Below is a small trained network, with its code and all its weights. Each question gives an input and a target symbol and asks what happens when units are switched off, that is, made to give their printed mean instead of their output.

import numpy as np


def w(rows, s, z=0):
    codes = np.array(rows[::2]) - 128.0
    scale = np.full(codes.shape[1], s)
    scale[-1] = z or s
    return codes * scale


def norm(h):
    return h / np.sqrt((h * h).mean(-1, keepdims=True) + 1e-5)


def f(y):
    return y / 2 * (1 + np.tanh(0.7978845608 * (y + 0.044715 * y**3)))


def softmax(a):
    e = np.exp(a - a.max(-1, keepdims=True))
    return e / e.sum(-1, keepdims=True)


def log_softmax(a):
    a = a - a.max(-1, keepdims=True)
    return a - np.log(np.exp(a).sum(-1, keepdims=True))


def net(x, mask):
    ids = ['γδζηθμω'.index(c) for c in x.split()]
    T = len(ids)
    res = E[ids] + P[:T]
    u = 0
    for l in range(2):
        q, k, v = (norm(res) @ M[l].T for M in (Q, K, V))
        z = softmax(np.where(np.tri(T) > 0, q @ k.T / 4**0.5, -1e9)) @ v
        res = res + np.where(mask[u], z, O[l][:, -1]) @ O[l][:, :-1]
        u += 1
        y = f(norm(res) @ A[l][:, :-1].T + A[l][:, -1])
        res = res + np.where(mask[u : u + 8], y, B[l][:, -1]) @ B[l][:, :-1]
        u += 8
    return log_softmax(norm(res)[-1] @ U[:, :-1].T + U[:, -1])


Q, K, V, O, A, B = {}, {}, {}, {}, {}, {}
E = w([
[115,203,164,118],'γ',
[147,28,154,13],'δ',
[102,248,247,166],'ζ',
[86,26,76,201],'η',
[31,105,59,145],'θ',
[165,114,109,180],'μ',
[97,148,95,99],'ω',
],0.013)
P = w([
[158,177,226,232],'0',
[139,22,125,25],'1',
[177,66,87,40],'2',
[173,102,131,64],'3',
[199,113,103,69],'4',
[198,132,108,100],'5',
[159,61,55,60],'6',
[127,28,62,44],'7',
[136,181,185,87],'8',
[134,153,180,100],'9',
[100,97,254,18],'10',
],0.0062)
Q[0] = w([
[86,138,206,237],'L0H1',
[139,231,33,39],'L0H1',
[138,160,233,254],'L0H1',
[178,103,119,159],'L0H1',
],0.0053)
K[0] = w([
[96,88,84,76],'L0H1',
[126,224,127,167],'L0H1',
[254,145,40,57],'L0H1',
[118,227,199,66],'L0H1',
],0.0081)
V[0] = w([
[221,1,233,118],'L0H1',
[122,56,110,119],'L0H1',
[108,192,67,166],'L0H1',
[218,151,121,176],'L0H1',
],0.0085)
O[0] = w([
[163,83,168,187,2],'L0H1',
[134,73,40,115,84],'L0H1',
[82,54,254,194,193],'L0H1',
[44,78,130,18,119],'L0H1',
],0.0074,0.0041)
A[0] = w([
[200,171,58,62,181],'L0N1',
[167,78,133,167,216],'L0N2',
[162,117,82,9,112],'L0N3',
[88,91,140,137,176],'L0N4',
[99,177,103,182,147],'L0N5',
[70,70,138,124,252],'L0N6',
[119,69,204,129,138],'L0N7',
[100,108,130,110,153],'L0N8',
],0.013,0.0025)
B[0] = w([
[54,150,85,124,197],'L0N1',
[105,100,146,1,184],'L0N2',
[96,88,169,176,254],'L0N3',
[85,218,114,98,168],'L0N4',
[83,7,15,16,148],'L0N5',
[195,199,158,170,232],'L0N6',
[111,117,54,130,166],'L0N7',
[47,193,105,121,172],'L0N8',
],0.0059,0.0062)
Q[1] = w([
[203,68,111,236],'L1H1',
[103,193,124,7],'L1H1',
[61,150,132,162],'L1H1',
[116,254,132,141],'L1H1',
],0.0085)
K[1] = w([
[254,149,135,91],'L1H1',
[21,180,142,173],'L1H1',
[127,103,66,129],'L1H1',
[123,175,87,13],'L1H1',
],0.0096)
V[1] = w([
[48,41,14,129],'L1H1',
[179,238,120,49],'L1H1',
[69,44,211,201],'L1H1',
[141,170,1,202],'L1H1',
],0.0085)
O[1] = w([
[201,243,167,32,246],'L1H1',
[29,103,80,57,160],'L1H1',
[254,190,44,244,207],'L1H1',
[195,170,23,80,3],'L1H1',
],0.0086,0.0028)
A[1] = w([
[125,227,86,72,68],'L1N1',
[104,201,152,112,138],'L1N2',
[77,219,103,144,103],'L1N3',
[158,52,110,198,108],'L1N4',
[129,201,112,9,216],'L1N5',
[179,177,5,130,124],'L1N6',
[172,2,77,216,254],'L1N7',
[225,187,90,86,84],'L1N8',
],0.0095,0.0022)
B[1] = w([
[206,45,231,141,206],'L1N1',
[238,103,176,126,190],'L1N2',
[158,36,141,99,187],'L1N3',
[254,89,146,181,136],'L1N4',
[125,121,208,33,254],'L1N5',
[139,158,174,146,174],'L1N6',
[219,26,113,15,164],'L1N7',
[90,247,97,156,204],'L1N8',
],0.0064,0.0072)
U = w([
[75,206,155,153,201],'γ',
[192,83,177,215,92],'δ',
[163,194,16,152,200],'ζ',
[159,55,83,145,121],'η',
[148,142,120,2,152],'θ',
[127,62,126,127,4],'μ',
[35,108,119,68,161],'ω',
],0.0084,0.0034)

Each question gives the input, a string of symbols that net reads in full, and the target symbol t.
The units are the heads (4 rows each of Q, K, V and O) and the neurons (one row each of A and B). Each row of codes is followed by its name. A weight is (code - 128) times the scale printed after its matrix; where a second scale follows, it is the last column's (O, A, B and U).
mask holds one flag per unit, layer by layer, with each layer's heads first. A switched-off unit (its flag False) gives its mean, the last column of its rows in O or B, instead of its output. The means were averaged over made-up inputs and are rounded, as every weight is.
A unit's drop is (log p(t) with every unit on - log p(t) with that unit switched off) / (log p(t) with every unit on - log p(t) with every unit switched off).
The circuit of an input: a set's keep is (log p(t) with only the set's units on - log p(t) with every unit switched off) / (log p(t) with every unit on - log p(t) with every unit switched off). Starting from the 12 units with the biggest drops (on a tie, the unit counted first), units are removed one at a time, each time the one whose removal leaves the highest keep (on an exact tie, the one counted first), for as long as the keep stays at least 0.8.
units of the circuit, in order: the units of the circuit, biggest drop first
most important unit: the unit with the biggest drop
k most important neurons: the k neurons with the biggest drops, biggest first
k most important neurons of layer l: the k neurons of layer l with the biggest drops, biggest first
drop of u: that unit's drop, to one decimal
input ω γ ω μ θ δ, target ω: most important unit : L0H1
input μ μ μ ω μ ω μ θ, target δ: units of the circuit, in order : [L1H1, L0H1]
input μ μ θ ω ω ω ζ θ ω δ, target δ: units of the circuit, in order : [L1H1, L0H1]
input μ μ ω ω θ ω ω, target δ: 3 most important neurons : [L0N3, L0N2, L0N5]
input μ ω δ ω δ μ ζ, target δ: 2 most important neurons : [L0N3, L0N6]
input η θ θ ω ω μ, target ζ: units of the circuit, in order : [L1H1, L0N4]
input η ω δ η ω, target ζ: units of the circuit, in order : [L1H1, L0H1]
input θ μ θ θ θ ζ η, target θ: 2 most important neurons : [L0N2, L0N3]
input δ ω ω η γ ω θ θ μ θ, target θ: 2 most important neurons of layer 0 : [L0N1, L0N5]
input μ ζ μ ζ, target δ: units of the circuit, in order : [L0H1, L1H1]
input μ ω ω γ ω μ, target η: 3 most important neurons : [L0N6, L0N5, L0N4]
input δ γ ω ζ, target θ: units of the circuit, in order : [L0H1, L0N1, L1H1]
input μ η η, target ζ: 2 most important neurons : [L0N7, L0N4]
input ω μ δ μ ω, target ω: units of the circuit, in order : [L1H1]
input ω ω μ ω μ γ ω ω μ η, target ω: 4 most important neurons of layer 0 : [L0N3, L0N2, L0N4, L0N5]
input ω ω δ ζ ω γ, target ω: units of the circuit, in order : [L0H1, L1H1, L0N6]
input ω μ η ω ω γ μ ω δ ζ, target ω: 2 most important neurons : [L0N6, L0N5]
input ω γ η μ μ γ, target ω: 2 most important neurons of layer 0 : [L0N3, L0N6]
input ω θ ω γ μ μ ω ζ, target ω: 2 most important neurons : [L0N6, L0N4]
input ω ω ω ω μ δ μ θ θ η, target θ: units of the circuit, in order : [L1H1]
input μ ω η ω, target γ: 2 most important neurons : [L0N8, L0N3]
input η ω γ μ, target ζ: 2 most important neurons of layer 0 : [L0N1, L0N2]
input μ γ ω μ, target η: 2 most important neurons : [L0N2, L0N6]
input μ ω ω γ ω ω γ, target δ: 2 most important neurons of layer 1 : [L1N8, L1N5]
input δ ω θ ω ω η ω μ ω θ, target θ: 3 most important neurons : [L0N5, L1N5, L1N1]
input δ ω θ η θ ω η μ ω μ, target θ: 2 most important neurons of layer 0 : [L0N2, L0N3]
input η δ ω, target ζ: units of the circuit, in order : [L1H1]
input μ ω μ ζ ω θ ω ω, target δ: drop of L1H1 : 0.2
input δ δ δ μ δ μ η μ γ μ, target θ: drop of L0N2 : 0.7
